Below are the code and all the weights of a small trained network. Each question names an input and a target symbol and asks about switching units off, where a switched-off unit gives its printed mean instead of its output.

import numpy as np


def w(rows, s, z=0):
    codes = np.array(rows[::2]) - 128.0
    scale = np.full(codes.shape[1], s)
    scale[-1] = z or s
    return codes * scale


def norm(h):
    return h / np.sqrt((h * h).mean(-1, keepdims=True) + 1e-5)


def f(y):
    return np.maximum(y, 0)


def softmax(a):
    e = np.exp(a - a.max(-1, keepdims=True))
    return e / e.sum(-1, keepdims=True)


def log_softmax(a):
    a = a - a.max(-1, keepdims=True)
    return a - np.log(np.exp(a).sum(-1, keepdims=True))


def net(x, mask):
    ids = ['βεζηλμξπστφ'.index(c) for c in x.split()]
    T = len(ids)
    res = E[ids] + P[:T]
    u = 0
    for l in range(3):
        r = norm(res)
        for j in range(2):
            rows = slice(2 * j, 2 * j + 2)
            q, k, v = (r @ M[l][rows].T for M in (Q, K, V))
            z = softmax(np.where(np.tri(T) > 0, q @ k.T / 2**0.5, -1e9)) @ v
            o = O[l][rows]
            res = res + np.where(mask[u + j], z, o[:, -1]) @ o[:, :-1]
        u += 2
        y = f(norm(res) @ A[l][:, :-1].T + A[l][:, -1])
        res = res + np.where(mask[u : u + 4], y, B[l][:, -1]) @ B[l][:, :-1]
        u += 4
    return log_softmax(norm(res)[-1] @ U[:, :-1].T + U[:, -1])


Q, K, V, O, A, B = {}, {}, {}, {}, {}, {}
E = w([
[86,143,118,134,132,27,224,116,96],'β',
[91,124,189,188,51,223,126,114,181],'ε',
[143,118,239,186,172,104,161,94,102],'ζ',
[158,184,102,195,123,134,177,69,177],'η',
[118,212,142,72,106,230,163,104,141],'λ',
[3,136,143,140,190,181,148,100,160],'μ',
[77,93,170,132,107,109,186,173,224],'ξ',
[115,110,154,139,65,138,167,150,74],'π',
[176,71,142,82,137,168,166,106,153],'σ',
[78,130,140,112,56,98,58,58,168],'τ',
[92,130,74,177,140,130,76,151,146],'φ',
],0.0062)
P = w([
[177,179,190,133,136,111,35,193,116],'0',
[72,56,102,150,155,146,170,97,199],'1',
[72,61,101,139,167,157,171,97,181],'2',
[54,57,131,142,156,147,168,98,183],'3',
[31,60,124,132,142,152,162,88,186],'4',
[24,48,142,136,147,141,167,80,180],'5',
[3,50,150,136,146,146,175,84,191],'6',
],0.0036)
Q[0] = w([
[34,196,141,205,85,143,121,103,125],'0.h0',
[202,207,59,128,79,68,73,212,19],'0.h0',
[79,173,96,169,49,153,74,151,92],'0.h1',
[1,99,211,157,110,188,146,51,205],'0.h1',
],0.0053)
K[0] = w([
[241,85,154,121,45,130,103,145,109],'0.h0',
[101,37,80,128,86,175,186,85,166],'0.h0',
[162,125,186,107,189,96,152,100,85],'0.h1',
[152,154,178,148,81,148,2,210,94],'0.h1',
],0.006)
V[0] = w([
[89,83,205,87,73,142,221,204,105],'0.h0',
[193,118,116,154,159,124,130,253,94],'0.h0',
[228,63,173,106,119,115,60,157,87],'0.h1',
[153,99,110,205,164,141,234,42,250],'0.h1',
],0.003)
O[0] = w([
[131,126,83,3,156,89,131,129,182,216],'0.h0',
[124,88,55,147,33,96,152,164,134,233],'0.h0',
[143,149,175,146,101,130,205,34,124,248],'0.h1',
[112,109,116,166,90,216,53,114,210,118],'0.h1',
],0.004,0.0015)
A[0] = w([
[132,114,77,116,249,49,170,127,183,196],'0.n0',
[252,135,161,57,49,59,176,65,117,2],'0.n1',
[103,65,213,107,95,187,92,141,102,135],'0.n2',
[23,148,190,176,142,192,101,123,90,62],'0.n3',
],0.0025,0.00084)
B[0] = w([
[88,250,103,87,147,174,128,93,105,248],'0.n0',
[143,38,94,32,140,136,163,35,180,180],'0.n1',
[86,144,34,136,127,110,143,86,105,225],'0.n2',
[213,5,121,194,107,153,124,105,96,212],'0.n3',
],0.003,0.0019)
Q[1] = w([
[136,104,145,57,166,167,130,102,190],'1.h0',
[61,71,169,127,139,152,176,58,183],'1.h0',
[2,66,143,98,169,177,159,68,196],'1.h1',
[217,204,85,84,145,98,61,202,83],'1.h1',
],0.0072)
K[1] = w([
[133,153,87,170,56,152,157,177,71],'1.h0',
[189,207,207,121,60,103,97,170,52],'1.h0',
[130,212,168,97,148,118,2,218,84],'1.h1',
[37,33,84,200,163,104,196,45,176],'1.h1',
],0.0057)
V[1] = w([
[2,37,87,172,75,206,171,86,202],'1.h0',
[154,168,111,88,205,241,22,189,156],'1.h0',
[170,183,50,59,118,59,125,124,215],'1.h1',
[135,145,78,81,38,183,223,50,107],'1.h1',
],0.003)
O[1] = w([
[205,146,100,130,77,124,172,75,98,254],'1.h0',
[21,149,156,85,96,169,114,44,152,34],'1.h0',
[91,89,115,216,121,101,59,75,95,178],'1.h1',
[76,253,132,195,153,154,109,127,105,134],'1.h1',
],0.004,0.0015)
A[1] = w([
[155,251,124,210,56,113,150,193,8,153],'1.n0',
[98,189,33,67,179,74,175,169,38,27],'1.n1',
[77,60,111,213,165,32,33,182,116,29],'1.n2',
[48,226,154,43,124,154,24,82,73,2],'1.n3',
],0.0025,0.00086)
B[1] = w([
[254,120,49,142,133,123,118,63,130,254],'1.n0',
[190,104,138,18,120,163,91,146,148,199],'1.n1',
[174,107,96,100,180,187,109,176,126,239],'1.n2',
[68,76,104,126,118,83,138,80,108,202],'1.n3',
],0.0043,0.00057)
Q[2] = w([
[170,170,70,135,120,78,94,208,115],'2.h0',
[186,181,110,107,182,203,66,88,66],'2.h0',
[174,211,75,104,40,114,29,189,71],'2.h1',
[69,2,64,75,146,179,174,50,209],'2.h1',
],0.0059)
K[2] = w([
[66,52,75,57,160,149,203,24,121],'2.h0',
[22,97,171,57,129,16,167,189,175],'2.h0',
[105,58,79,200,186,199,231,1,176],'2.h1',
[87,135,168,77,149,54,12,209,176],'2.h1',
],0.0045)
V[2] = w([
[102,90,59,139,202,65,129,43,151],'2.h0',
[99,116,62,64,132,227,61,138,9],'2.h0',
[49,140,196,180,220,187,132,96,69],'2.h1',
[112,154,96,185,225,133,252,115,118],'2.h1',
],0.0033)
O[2] = w([
[211,131,66,162,210,3,94,115,190,192],'2.h0',
[103,73,11,142,133,194,179,86,89,3],'2.h0',
[198,96,145,161,202,153,186,151,173,31],'2.h1',
[89,149,40,122,167,179,205,176,208,99],'2.h1',
],0.0039,0.0021)
A[2] = w([
[208,185,110,142,211,196,184,195,141,11],'2.n0',
[67,161,27,133,47,178,145,159,189,247],'2.n1',
[254,86,127,120,47,91,132,150,157,204],'2.n2',
[43,91,153,155,114,149,146,157,57,189],'2.n3',
],0.0039,0.0011)
B[2] = w([
[4,170,222,137,68,32,121,192,29,163],'2.n0',
[242,187,168,90,122,145,32,195,94,252],'2.n1',
[66,93,38,218,134,155,179,142,196,226],'2.n2',
[143,207,25,154,112,154,142,185,16,187],'2.n3',
],0.0037,0.003)
U = w([
[123,173,51,25,158,2,192,141,75,48],'β',
[149,89,155,224,35,238,96,138,147,5],'ε',
[181,78,236,172,187,76,145,101,43,98],'ζ',
[187,226,82,213,126,103,169,58,205,165],'η',
[150,206,167,23,66,195,142,110,94,157],'λ',
[9,129,100,141,217,179,126,105,111,119],'μ',
[83,109,192,98,94,103,158,254,216,124],'ξ',
[169,62,36,168,67,122,206,163,40,147],'π',
[188,32,78,65,154,166,180,71,209,140],'σ',
[101,105,108,104,37,48,40,60,146,141],'τ',
[164,111,19,151,189,132,23,199,146,114],'φ',
],0.0062,0.0028)

Each question gives the input, a string of symbols that net reads in full, and the target symbol t.
The units are the heads (2 rows each of Q, K, V and O) and the neurons (one row each of A and B). Each row of codes is followed by its name. A weight is (code - 128) times the scale printed after its matrix; where a second scale follows, it is the last column's (O, A, B and U).
mask holds one flag per unit, layer by layer, with each layer's heads first. A switched-off unit (its flag False) gives its mean, the last column of its rows in O or B, instead of its output. The means were averaged over made-up inputs and are rounded, as every weight is.
A unit's drop is (log p(t) with every unit on - log p(t) with that unit switched off) / (log p(t) with every unit on - log p(t) with every unit switched off).
The circuit of an input: a set's keep is (log p(t) with only the set's units on - log p(t) with every unit switched off) / (log p(t) with every unit on - log p(t) with every unit switched off). Starting from the 12 units with the biggest drops (on a tie, the unit counted first), units are removed one at a time, each time the one whose removal leaves the highest keep (on an exact tie, the one counted first), for as long as the keep stays at least 0.8.
circuit, biggest first: the units of the circuit, biggest drop first
k most important neurons: the k neurons with the biggest drops, biggest first
which heads matter: for each layer, one digit per head in row order, 1 if its drop is at least 0.15 and else 0, layers parted by /
input ξ π λ μ, target τ: which heads matter -> 10 / 01 / 01
input η σ σ β ε σ μ, target ε: which heads matter -> 11 / 00 / 00
input σ ξ τ, target η: circuit, biggest first -> 0.h1, 1.h1, 2.h1
input σ σ φ, target η: circuit, biggest first -> 0.h1, 1.h1
input μ σ φ, target σ: which heads matter -> 10 / 11 / 01
input η ε ξ, target ε: circuit, biggest first -> 0.h1, 0.h0
input φ η ξ, target π: which heads matter -> 10 / 00 / 10
input ξ λ σ σ ξ, target τ: circuit, biggest first -> 2.h1, 1.h1, 0.h0
input β σ σ, target φ: circuit, biggest first -> 1.h0, 0.h1
input ε ξ ξ ξ σ, target λ: circuit, biggest first -> 2.h0, 1.h1
input σ π σ σ σ, target η: circuit, biggest first -> 1.h1, 0.h1, 1.h0, 0.n1
input ζ σ μ ξ ξ σ μ, target ξ: circuit, biggest first -> 1.h1, 2.h0
input σ η π μ, target η: circuit, biggest first -> 0.n1, 0.h1, 1.h0, 2.h0
input τ ξ ξ ξ μ τ, target ζ: circuit, biggest first -> 0.h0, 0.h1, 2.h1
input π σ μ η π τ, target β: circuit, biggest first -> 0.h1, 1.h0
input ξ μ σ ξ ξ ξ φ, target τ: circuit, biggest first -> 2.h1, 1.h1
input π λ μ μ σ φ, target β: which heads matter -> 01 / 00 / 00
input τ μ σ ζ π σ, target ζ: circuit, biggest first -> 2.h1, 0.h0
input ξ μ σ σ λ, target τ: circuit, biggest first -> 1.h1, 2.h1, 0.h0
input ξ λ τ π π π, target τ: which heads matter -> 11 / 01 / 01
input σ λ φ, target η: which heads matter -> 01 / 11 / 00
input ξ τ η β σ τ μ, target τ: which heads matter -> 00 / 01 / 01
input η μ ξ ε τ, target ε: which heads matter -> 10 / 00 / 00
input σ σ σ π, target η: which heads matter -> 01 / 01 / 00
input φ ξ φ τ μ, target π: 2 most important neurons -> 2.n3, 0.n3
input ε σ σ σ ξ μ, target λ: which heads matter -> 00 / 01 / 10
input φ μ σ π σ, target π: which heads matter -> 10 / 00 / 10
